Here is a tiny trained network, its code and every weight. The questions are about switching its units off for an input and a class, where a switched-off unit gives its printed mean instead of its output.

import numpy as np


def w(rows, s, z=0):
    codes = np.array(rows[::2]) - 128.0
    scale = np.full(codes.shape[1], s)
    scale[-1] = z or s
    return codes * scale


def norm(h):
    return h / np.sqrt((h * h).mean(-1, keepdims=True) + 1e-5)


def f(y):
    return y / 2 * (1 + np.tanh(0.7978845608 * (y + 0.044715 * y**3)))


def log_softmax(a):
    a = a - a.max(-1, keepdims=True)
    return a - np.log(np.exp(a).sum(-1, keepdims=True))


def net(x, mask):
    res = np.array(x, float).reshape(1, 3) / 4 @ E
    u = 0
    for l in range(4):
        y = f(norm(res) @ A[l][:, :-1].T + A[l][:, -1])
        res = res + np.where(mask[u : u + 5], y, B[l][:, -1]) @ B[l][:, :-1]
        u += 5
    return log_softmax(norm(res)[-1] @ U[:, :-1].T + U[:, -1])


A, B = {}, {}
E = w([
[126,253,114,139,155,123,153,134,102,137,105,99],'x0',
[81,118,129,124,112,104,167,19,131,126,73,145],'x1',
[72,134,122,147,107,234,117,160,137,127,139,173],'x2',
],0.021)
A[0] = w([
[146,2,120,126,131,125,117,145,124,131,144,132,116],'L0N0',
[80,28,125,137,121,241,127,139,132,129,134,161,83],'L0N1',
[67,140,122,131,126,140,135,5,124,131,105,146,82],'L0N2',
[76,56,125,129,122,134,136,6,128,125,106,141,1],'L0N3',
[65,139,128,131,124,255,132,127,129,129,127,145,44],'L0N4',
],0.041,0.0038)
B[0] = w([
[180,167,180,199,113,110,103,120,187,76,101,134,222],'L0N0',
[77,66,145,24,131,123,106,163,74,138,152,22,254],'L0N1',
[97,172,197,155,114,108,187,94,185,78,78,21,240],'L0N2',
[137,47,62,100,127,90,142,116,103,205,146,255,255],'L0N3',
[81,171,105,172,115,204,102,83,139,98,118,219,233],'L0N4',
],0.028,0.046)
A[1] = w([
[81,219,116,186,137,177,177,136,156,139,138,171,113],'L1N0',
[146,190,66,106,187,132,74,131,46,125,144,120,79],'L1N1',
[155,201,118,147,161,104,190,133,121,139,123,71,114],'L1N2',
[125,127,63,135,125,214,97,146,98,153,158,253,16],'L1N3',
[176,158,56,162,134,191,166,92,75,127,112,158,2],'L1N4',
],0.041,0.0031)
B[1] = w([
[177,135,75,131,138,170,134,148,99,139,122,158,251],'L1N0',
[140,53,154,99,119,171,78,149,140,112,158,144,210],'L1N1',
[103,115,157,81,119,113,109,115,130,113,152,63,248],'L1N2',
[196,109,122,156,153,3,151,159,118,193,141,159,222],'L1N3',
[146,97,173,133,135,124,123,135,141,132,126,94,168],'L1N4',
],0.03,0.022)
A[2] = w([
[82,252,95,217,127,200,166,80,132,104,73,182,2],'L2N0',
[190,172,138,195,115,207,112,171,171,89,111,144,36],'L2N1',
[148,152,112,116,140,179,58,227,78,114,154,103,75],'L2N2',
[157,173,54,141,148,188,123,138,102,142,153,195,97],'L2N3',
[93,145,143,148,127,196,118,132,137,111,131,148,105],'L2N4',
],0.047,0.0055)
B[2] = w([
[195,114,134,74,122,254,109,178,175,74,209,61,226],'L2N0',
[87,176,159,130,111,74,107,130,114,99,111,72,201],'L2N1',
[184,157,112,174,156,218,133,138,144,121,130,143,252],'L2N2',
[156,84,141,180,137,99,131,131,124,167,78,176,193],'L2N3',
[156,82,142,118,98,103,112,162,166,110,102,128,181],'L2N4',
],0.032,0.024)
A[3] = w([
[3,124,91,51,132,135,163,81,56,154,107,86,203],'L3N0',
[156,150,146,98,171,203,90,142,118,115,206,54,169],'L3N1',
[140,154,164,150,143,83,152,85,135,113,73,56,147],'L3N2',
[191,125,71,102,163,6,200,135,108,222,177,157,4],'L3N3',
[233,201,185,172,147,8,132,132,154,110,108,36,163],'L3N4',
],0.046,0.0014)
B[3] = w([
[118,209,182,137,138,33,47,121,156,95,220,102,203],'L3N0',
[151,175,86,117,97,169,254,105,171,97,82,75,255],'L3N1',
[152,56,125,78,105,142,80,191,134,122,157,169,190],'L3N2',
[151,174,91,185,157,222,125,159,69,137,82,137,219],'L3N3',
[24,133,141,105,146,53,67,78,98,161,196,165,226],'L3N4',
],0.028,0.052)
U = w([
[1,157,172,55,90,1,67,45,140,126,209,112,252],'0',
[126,153,100,45,79,238,208,96,182,74,125,29,63],'1',
[181,95,73,201,148,122,175,117,58,231,23,235,64],'2',
],0.0083,0.0011)

Each question gives the input, the list of numbers given to net, and the class t.
The units are the neurons (one row each of A and B). Each row of codes is followed by its name. A weight is (code - 128) times the scale printed after its matrix; where a second scale follows, it is the last column's (A, B and U).
mask holds one flag per neuron, layer by layer. A switched-off neuron (its flag False) gives its mean, the last column of its row in B, instead of its output. The means were averaged over made-up inputs and are rounded, as every weight is.
A unit's drop is (log p(t) with every unit on - log p(t) with that unit switched off) / (log p(t) with every unit on - log p(t) with every unit switched off).
The circuit of an input: a set's keep is (log p(t) with only the set's units on - log p(t) with every unit switched off) / (log p(t) with every unit on - log p(t) with every unit switched off). Starting from the 12 units with the biggest drops (on a tie, the unit counted first), units are removed one at a time, each time the one whose removal leaves the highest keep (on an exact tie, the one counted first), for as long as the keep stays at least 0.8.
circuit, biggest first: the units of the circuit, biggest drop first
most important unit: the unit with the biggest drop
top k neurons: the k neurons with the biggest drops, biggest first
k most important neurons of layer l: the k neurons of layer l with the biggest drops, biggest first
drop when u is switched off: that unit's drop, to one decimal
input [0,5,-6], class 2: most important unit -> L0N3
input [1,7,-1], class 0: top 3 neurons -> [L0N2, L0N4, L3N0]
input [-8,6,1], class 0: 2 most important neurons of layer 0 -> [L0N1, L0N2]
input [-5,-3,-1], class 0: top 2 neurons -> [L0N0, L3N4]
input [-6,1,-8], class 2: top 2 neurons -> [L0N2, L0N3]
input [6,1,-2], class 0: top 2 neurons -> [L0N3, L0N4]
input [-1,4,5], class 0: top 2 neurons -> [L0N1, L0N2]
input [-5,4,0], class 2: 2 most important neurons of layer 3 -> [L3N3, L3N4]
input [1,-1,1], class 2: top 2 neurons -> [L0N2, L1N3]
input [0,1,-7], class 2: top 4 neurons -> [L0N2, L0N1, L0N0, L2N0]
input [1,8,-3], class 0: 2 most important neurons of layer 2 -> [L2N2, L2N3]
input [-4,-5,-5], class 0: top 2 neurons -> [L0N4, L3N4]
input [-1,6,-3], class 2: top 3 neurons -> [L0N3, L0N1, L3N3]
input [-8,7,-5], class 2: circuit, biggest first -> [L0N3]
input [-2,8,7], class 0: top 2 neurons -> [L0N1, L0N2]
input [0,-3,-5], class 0: top 2 neurons -> [L0N1, L0N3]
input [3,0,6], class 2: top 2 neurons -> [L0N4, L0N2]
input [1,-4,7], class 2: drop when L0N4 is switched off -> 0.9
input [-7,-3,-2], class 0: drop when L0N0 is switched off -> 3.7
input [-4,5,0], class 2: drop when L3N4 is switched off -> 0.2
input [-4,7,8], class 0: most important unit -> L0N1
input [2,-3,8], class 2: 2 most important neurons of layer 0 -> [L0N4, L0N2]
